Here is a tiny trained network, its code and every weight. The questions are about switching its units off for an input and a target symbol, where a switched-off unit gives its printed mean instead of its output.

import numpy as np


def w(rows, s, z=0):
    codes = np.array(rows[::2]) - 128.0
    scale = np.full(codes.shape[1], s)
    scale[-1] = z or s
    return codes * scale


def f(y):
    return y / 2 * (1 + np.tanh(0.7978845608 * (y + 0.044715 * y**3)))


def softmax(a):
    e = np.exp(a - a.max(-1, keepdims=True))
    return e / e.sum(-1, keepdims=True)


def log_softmax(a):
    a = a - a.max(-1, keepdims=True)
    return a - np.log(np.exp(a).sum(-1, keepdims=True))


def net(x, mask):
    ids = ['αβγδζηθλμξπσφψω'.index(c) for c in x.split()]
    T = len(ids)
    res = E[ids] + P[:T]
    u = 0
    for l in range(2):
        r = res
        for j in range(2):
            rows = slice(2 * j, 2 * j + 2)
            q, k, v = (r @ M[l][rows].T for M in (Q, K, V))
            z = softmax(np.where(np.tri(T) > 0, q @ k.T / 2**0.5, -1e9)) @ v
            o = O[l][rows]
            res = res + np.where(mask[u + j], z, o[:, -1]) @ o[:, :-1]
        u += 2
        y = f(res @ A[l][:, :-1].T + A[l][:, -1])
        res = res + np.where(mask[u : u + 16], y, B[l][:, -1]) @ B[l][:, :-1]
        u += 16
    return log_softmax(res[-1] @ U[:, :-1].T + U[:, -1])


Q, K, V, O, A, B = {}, {}, {}, {}, {}, {}
E = w([
[170,202,84,124,110],'α',
[156,129,112,138,149],'β',
[94,65,117,175,101],'γ',
[144,155,198,12,132],'δ',
[106,98,201,228,79],'ζ',
[93,49,199,199,126],'η',
[163,128,104,251,46],'θ',
[155,167,86,88,156],'λ',
[174,217,128,24,89],'μ',
[156,173,108,181,105],'ξ',
[138,45,209,159,144],'π',
[188,57,218,180,123],'σ',
[127,113,99,87,182],'φ',
[81,212,73,185,98],'ψ',
[25,121,153,213,95],'ω',
],0.011)
P = w([
[138,196,187,128,171],'0',
[104,66,87,107,33],'1',
[193,158,127,190,112],'2',
[92,176,158,103,112],'3',
[110,37,56,111,82],'4',
[201,146,133,206,129],'5',
[81,175,158,103,133],'6',
[111,3,41,138,99],'7',
[201,132,142,218,143],'8',
[77,180,158,100,137],'9',
[118,51,44,98,82],'10',
],0.013)
Q[0] = w([
[106,110,42,95,151],'L0H0',
[138,13,3,145,141],'L0H0',
[92,17,162,81,188],'L0H1',
[53,76,17,119,118],'L0H1',
],0.0047)
K[0] = w([
[73,140,192,150,137],'L0H0',
[117,102,246,148,114],'L0H0',
[185,206,154,215,130],'L0H1',
[4,228,105,184,153],'L0H1',
],0.0043)
V[0] = w([
[168,80,74,92,140],'L0H0',
[162,116,119,146,2],'L0H0',
[227,201,111,193,107],'L0H1',
[124,90,68,176,32],'L0H1',
],0.0077)
O[0] = w([
[192,116,1,116,106,33],'L0H0',
[105,169,106,181,38,251],'L0H0',
[200,202,109,111,78,233],'L0H1',
[142,112,107,128,29,205],'L0H1',
],0.0084,0.0028)
A[0] = w([
[171,123,86,129,248,142],'L0N0',
[90,251,180,152,75,252],'L0N1',
[2,134,217,85,192,27],'L0N2',
[18,124,113,191,87,225],'L0N3',
[170,187,192,149,217,133],'L0N4',
[139,131,139,32,65,179],'L0N5',
[170,61,146,172,111,121],'L0N6',
[169,160,129,71,128,68],'L0N7',
[26,69,87,43,99,158],'L0N8',
[244,168,157,198,134,85],'L0N9',
[174,127,26,49,121,174],'L0N10',
[202,129,60,94,24,229],'L0N11',
[164,203,102,109,164,126],'L0N12',
[142,195,122,19,179,93],'L0N13',
[126,18,93,134,126,147],'L0N14',
[150,152,177,69,75,144],'L0N15',
],0.0077,0.0033)
B[0] = w([
[202,99,196,105,77,126],'L0N0',
[137,173,156,84,207,255],'L0N1',
[19,130,221,93,9,151],'L0N2',
[173,146,102,27,175,209],'L0N3',
[159,87,207,109,193,156],'L0N4',
[104,106,107,206,164,166],'L0N5',
[111,123,67,153,110,152],'L0N6',
[129,166,103,134,133,129],'L0N7',
[146,126,152,194,2,161],'L0N8',
[174,205,155,244,87,172],'L0N9',
[105,108,146,132,54,148],'L0N10',
[80,43,172,100,114,232],'L0N11',
[182,138,160,70,156,141],'L0N12',
[147,129,73,104,164,148],'L0N13',
[107,178,82,94,53,150],'L0N14',
[134,129,78,170,214,161],'L0N15',
],0.0068,0.0095)
Q[1] = w([
[127,2,109,144,80],'L1H0',
[168,199,139,230,111],'L1H0',
[103,174,121,90,192],'L1H1',
[161,145,194,156,182],'L1H1',
],0.0077)
K[1] = w([
[182,108,255,107,103],'L1H0',
[165,40,70,201,113],'L1H0',
[87,159,44,115,143],'L1H1',
[118,79,49,181,90],'L1H1',
],0.0067)
V[1] = w([
[250,98,98,114,163],'L1H0',
[143,155,65,172,72],'L1H0',
[134,222,117,68,151],'L1H1',
[163,142,153,188,105],'L1H1',
],0.011)
O[1] = w([
[128,229,17,82,118,92],'L1H0',
[48,179,183,102,96,1],'L1H0',
[3,107,115,89,154,196],'L1H1',
[251,128,194,2,106,139],'L1H1',
],0.0086,0.015)
A[1] = w([
[59,157,96,73,56,212],'L1N0',
[135,85,131,10,94,146],'L1N1',
[159,105,68,116,73,132],'L1N2',
[128,127,149,230,222,182],'L1N3',
[194,152,134,74,167,252],'L1N4',
[224,173,87,98,148,222],'L1N5',
[106,121,51,223,137,222],'L1N6',
[201,150,79,157,126,168],'L1N7',
[71,65,152,137,189,235],'L1N8',
[176,70,174,130,2,186],'L1N9',
[110,58,146,137,69,239],'L1N10',
[171,70,102,93,175,207],'L1N11',
[68,112,182,176,181,12],'L1N12',
[229,113,189,139,132,184],'L1N13',
[125,85,162,189,122,158],'L1N14',
[94,126,180,156,117,145],'L1N15',
],0.0097,0.0047)
B[1] = w([
[141,100,184,73,191,185],'L1N0',
[177,109,169,103,110,187],'L1N1',
[155,128,220,127,109,192],'L1N2',
[116,110,130,106,193,217],'L1N3',
[80,105,100,194,84,199],'L1N4',
[120,103,174,202,90,189],'L1N5',
[66,170,187,157,202,203],'L1N6',
[106,134,209,182,142,172],'L1N7',
[94,150,84,60,2,235],'L1N8',
[113,210,92,153,168,229],'L1N9',
[98,212,86,112,126,217],'L1N10',
[179,133,95,186,56,230],'L1N11',
[178,184,196,89,140,165],'L1N12',
[108,65,103,99,179,252],'L1N13',
[193,139,88,76,164,204],'L1N14',
[161,139,81,71,84,166],'L1N15',
],0.0084,0.015)
U = w([
[149,113,129,150,55,149],'α',
[89,67,111,126,67,234],'β',
[75,203,132,94,176,255],'γ',
[131,97,185,139,233,117],'δ',
[159,105,90,120,166,205],'ζ',
[136,183,175,81,99,55],'η',
[148,244,116,148,76,67],'θ',
[186,124,91,109,92,73],'λ',
[158,56,136,99,96,90],'μ',
[72,115,78,156,146,202],'ξ',
[121,96,200,137,82,120],'π',
[106,148,178,172,113,138],'σ',
[174,110,121,158,145,92],'φ',
[129,92,157,87,171,46],'ψ',
[140,151,76,85,157,24],'ω',
],0.011,0.0041)

Each question gives the input, a string of symbols that net reads in full, and the target symbol t.
The units are the heads (2 rows each of Q, K, V and O) and the neurons (one row each of A and B). Each row of codes is followed by its name. A weight is (code - 128) times the scale printed after its matrix; where a second scale follows, it is the last column's (O, A, B and U).
mask holds one flag per unit, layer by layer, with each layer's heads first. A switched-off unit (its flag False) gives its mean, the last column of its rows in O or B, instead of its output. The means were averaged over made-up inputs and are rounded, as every weight is.
A unit's drop is (log p(t) with every unit on - log p(t) with that unit switched off) / (log p(t) with every unit on - log p(t) with every unit switched off).
The circuit of an input: a set's keep is (log p(t) with only the set's units on - log p(t) with every unit switched off) / (log p(t) with every unit on - log p(t) with every unit switched off). Starting from the 12 units with the biggest drops (on a tie, the unit counted first), units are removed one at a time, each time the one whose removal leaves the highest keep (on an exact tie, the one counted first), for as long as the keep stays at least 0.8.
circuit, biggest first: the units of the circuit, biggest drop first
unit that matters most: the unit with the biggest drop
top k neurons: the k neurons with the biggest drops, biggest first
k most important neurons of layer l: the k neurons of layer l with the biggest drops, biggest first
which heads matter: for each layer, one digit per head in row order, 1 if its drop is at least 0.15 and else 0, layers parted by /
input β ξ σ, target σ: most important neuron of layer 0 => L0N9
input μ δ δ, target δ: which heads matter => 00 / 01
input ξ γ η π δ θ σ μ β δ ω, target μ: which heads matter => 11 / 11
input γ ξ ψ ω ψ δ β μ ψ, target δ: top 3 neurons => L1N8, L0N11, L0N9
input β φ ξ ω ψ, target π: which heads matter => 11 / 10
input ξ ψ θ, target θ: 2 most important neurons of layer 1 => L1N9, L1N3
input ψ ψ μ θ δ ω, target δ: circuit, biggest first => L1H1, L1N8
input μ σ β ψ θ ζ, target θ: circuit, biggest first => L1N9, L1H1
input ψ β δ δ θ π ψ ζ ζ, target θ: circuit, biggest first => L1H0, L0N9
input ψ λ ψ δ ζ, target β: circuit, biggest first => L1H1, L1N8, L0N1
input α β μ ψ λ, target ψ: 2 most important neurons of layer 0 => L0N9, L0N13
input ω γ δ η ψ θ, target θ: circuit, biggest first => L0N9, L1N9
input η ω δ σ ξ, target ζ: top 4 neurons => L0N2, L1N13, L0N4, L1N14
input δ λ θ θ δ, target ξ: top 2 neurons => L1N6, L0N2
input β λ μ γ ξ δ γ ψ ω, target γ: circuit, biggest first => L1H0, L1N11
input λ ξ δ ω δ ξ λ ζ, target δ: unit that matters most => L1H0
input ζ θ ξ, target θ: 4 most important neurons of layer 0 => L0N9, L0N4, L0N3, L0N6
input γ ψ α λ ξ μ ψ ψ, target θ: 2 most important neurons of layer 1 => L1N13, L1N10
input π λ α δ δ δ μ λ, target φ: top 3 neurons => L0N2, L0N4, L1N11
input φ γ δ δ ψ λ ψ ω θ δ ψ, target σ: most important neuron of layer 0 => L0N0
input δ α ξ μ θ μ σ μ, target ξ: 2 most important neurons of layer 0 => L0N2, L0N4
input η ψ γ δ ψ, target ζ: which heads matter => 11 / 11
input β λ β ψ λ δ ψ γ ψ θ η, target π: top 2 neurons => L0N4, L1N2
input θ ζ λ η ψ ψ β ψ β ξ μ, target η: top 2 neurons => L1N1, L0N9
input φ θ η λ π η δ γ ψ δ β, target σ: 2 most important neurons of layer 1 => L1N6, L1N2
input λ δ δ δ γ, target δ: top 2 neurons => L1N6, L0N0
input δ ξ θ θ ψ ξ θ θ, target ξ: top 4 neurons => L0N2, L1N6, L0N11, L0N13
input λ δ θ λ θ θ π η λ, target θ: circuit, biggest first => L1H0, L0N9
input ζ σ ψ δ β λ θ ζ, target λ: most important neuron of layer 0 => L0N2
